Below are the code and all the weights of a small trained network. Each question names an input and a class and asks about switching units off, where a switched-off unit gives its printed mean instead of its output.

import numpy as np


def w(rows, s, z=0):
    codes = np.array(rows[::2]) - 128.0
    scale = np.full(codes.shape[1], s)
    scale[-1] = z or s
    return codes * scale


def f(y):
    return y / 2 * (1 + np.tanh(0.7978845608 * (y + 0.044715 * y**3)))


def log_softmax(a):
    a = a - a.max(-1, keepdims=True)
    return a - np.log(np.exp(a).sum(-1, keepdims=True))


def net(x, mask):
    res = np.array(x, float).reshape(1, 4) / 4 @ E
    y = f(res @ A[0][:, :-1].T + A[0][:, -1])
    res = res + np.where(mask, y, B[0][:, -1]) @ B[0][:, :-1]
    return log_softmax(res[-1] @ U[:, :-1].T + U[:, -1])


A, B = {}, {}
E = w([
[51,139,152,175,89,146,113,45,244,149,71],'x0',
[193,173,23,182,130,52,118,93,120,143,87],'x1',
[86,192,140,130,171,118,176,109,80,21,67],'x2',
[94,130,86,64,122,197,29,62,40,156,125],'x3',
],0.011)
A[0] = w([
[154,110,185,215,137,90,187,190,202,107,162,27],'n0',
[166,127,115,175,110,73,172,168,178,129,142,70],'n1',
[141,70,79,65,105,173,26,53,95,195,159,1],'n2',
[196,51,142,157,101,146,109,107,164,178,148,47],'n3',
[196,152,12,162,139,113,101,72,164,136,78,124],'n4',
[206,179,2,180,131,67,171,118,151,144,107,13],'n5',
[104,87,135,79,144,125,147,196,83,124,128,170],'n6',
[146,115,130,117,143,113,126,186,89,99,121,81],'n7',
[174,127,102,122,166,123,163,180,75,133,160,127],'n8',
[198,69,140,153,61,119,106,124,139,197,204,55],'n9',
[132,139,143,159,132,90,187,183,191,141,154,73],'n10',
[65,138,182,188,102,123,119,70,222,135,92,150],'n11',
[113,166,164,177,195,119,209,144,103,38,58,9],'n12',
[74,143,127,108,186,132,139,37,44,84,98,70],'n13',
[92,110,223,99,110,179,189,185,141,107,181,73],'n14',
[193,143,143,123,159,125,121,216,118,117,164,89],'n15',
[39,93,205,58,134,178,116,184,198,111,153,58],'n16',
[169,92,111,122,99,125,110,166,172,215,179,59],'n17',
[162,93,153,205,136,130,181,169,147,112,132,48],'n18',
[191,150,126,77,166,89,132,199,51,140,174,194],'n19',
[85,146,147,172,88,143,115,64,193,160,50,175],'n20',
],0.0084,0.0017)
B[0] = w([
[36,217,94,87,114,172,51,214,47,134,79,221],'n0',
[66,209,113,81,147,121,74,187,84,160,87,192],'n1',
[107,218,103,62,96,136,54,164,110,135,32,254],'n2',
[217,121,157,156,110,55,135,163,158,80,105,190],'n3',
[83,67,192,83,219,137,141,32,106,205,137,217],'n4',
[57,26,222,102,211,75,130,46,142,213,164,223],'n5',
[142,56,155,143,122,178,168,88,159,149,151,180],'n6',
[175,121,100,162,102,161,148,147,142,182,110,165],'n7',
[190,107,38,154,106,197,188,124,127,115,212,198],'n8',
[208,102,168,154,120,48,121,202,179,84,74,218],'n9',
[90,217,76,57,98,159,41,161,102,135,129,192],'n10',
[135,86,120,198,51,189,221,158,125,173,184,233],'n11',
[227,135,175,177,103,40,99,176,203,57,101,212],'n12',
[162,198,153,110,95,74,69,197,221,2,80,208],'n13',
[78,124,224,80,212,56,115,69,122,141,193,210],'n14',
[147,147,94,135,106,162,157,122,119,135,155,193],'n15',
[67,53,175,73,195,87,141,79,131,180,187,221],'n16',
[227,124,194,187,110,70,140,149,203,92,69,212],'n17',
[119,183,93,98,123,174,65,129,105,129,131,180],'n18',
[167,60,50,202,73,201,162,75,76,193,164,234],'n19',
[116,102,75,208,73,227,228,163,86,158,168,233],'n20',
],0.0074,0.013)
U = w([
[156,85,75,185,78,217,193,104,117,154,150,171],'0',
[103,61,168,82,246,93,100,49,128,167,139,105],'1',
[112,192,89,80,110,163,13,133,99,126,57,228],'2',
[205,121,149,174,114,50,99,143,210,72,70,2],'3',
],0.011,0.00077)

Each question gives the input, the list of numbers given to net, and the class t.
The units are the neurons (one row each of A and B). Each row of codes is followed by its name. A weight is (code - 128) times the scale printed after its matrix; where a second scale follows, it is the last column's (A, B and U).
mask holds one flag per neuron, in row order. A switched-off neuron (its flag False) gives its mean, the last column of its row in B, instead of its output. The means were averaged over made-up inputs and are rounded, as every weight is.
A unit's drop is (log p(t) with every unit on - log p(t) with that unit switched off) / (log p(t) with every unit on - log p(t) with every unit switched off).
most important unit: the unit with the biggest drop
top k neurons: the k neurons with the biggest drops, biggest first
drop of u: that unit's drop, to one decimal
input [4,-4,3,-5], class 2: top 2 neurons => (n0; n5)
input [6,-5,-4,-8], class 2: most important unit => n0
input [-6,-4,-7,6], class 3: top 4 neurons => (n9; n17; n2; n20)
input [2,8,0,-8], class 1: top 2 neurons => (n5; n4)
input [4,-7,-6,-7], class 1: top 2 neurons => (n16; n14)
input [-2,5,-7,4], class 3: top 2 neurons => (n9; n17)
input [-3,7,-2,7], class 1: top 2 neurons => (n4; n5)
input [-1,-6,-8,-6], class 3: top 4 neurons => (n17; n9; n3; n5)
input [6,5,5,-7], class 2: top 2 neurons => (n0; n1)
input [-6,7,6,3], class 1: top 4 neurons => (n5; n4; n20; n11)
input [-6,4,-8,2], class 3: top 2 neurons => (n9; n17)
input [-3,1,3,2], class 0: top 4 neurons => (n9; n17; n2; n3)
input [-6,4,4,6], class 0: top 2 neurons => (n19; n8)
input [-8,0,-1,6], class 0: top neuron => (n19)
input [-8,0,5,8], class 0: top 4 neurons => (n19; n8; n6; n0)
input [5,4,3,1], class 0: top 2 neurons => (n20; n11)
input [0,-5,2,-8], class 2: drop of n0 => 0.4
input [-7,2,1,5], class 0: drop of n19 => 0.1
input [1,4,-6,-6], class 2: drop of n18 => 0.2
input [0,8,6,2], class 1: drop of n4 => 0.4
input [4,-6,-5,5], class 1: most important unit => n16
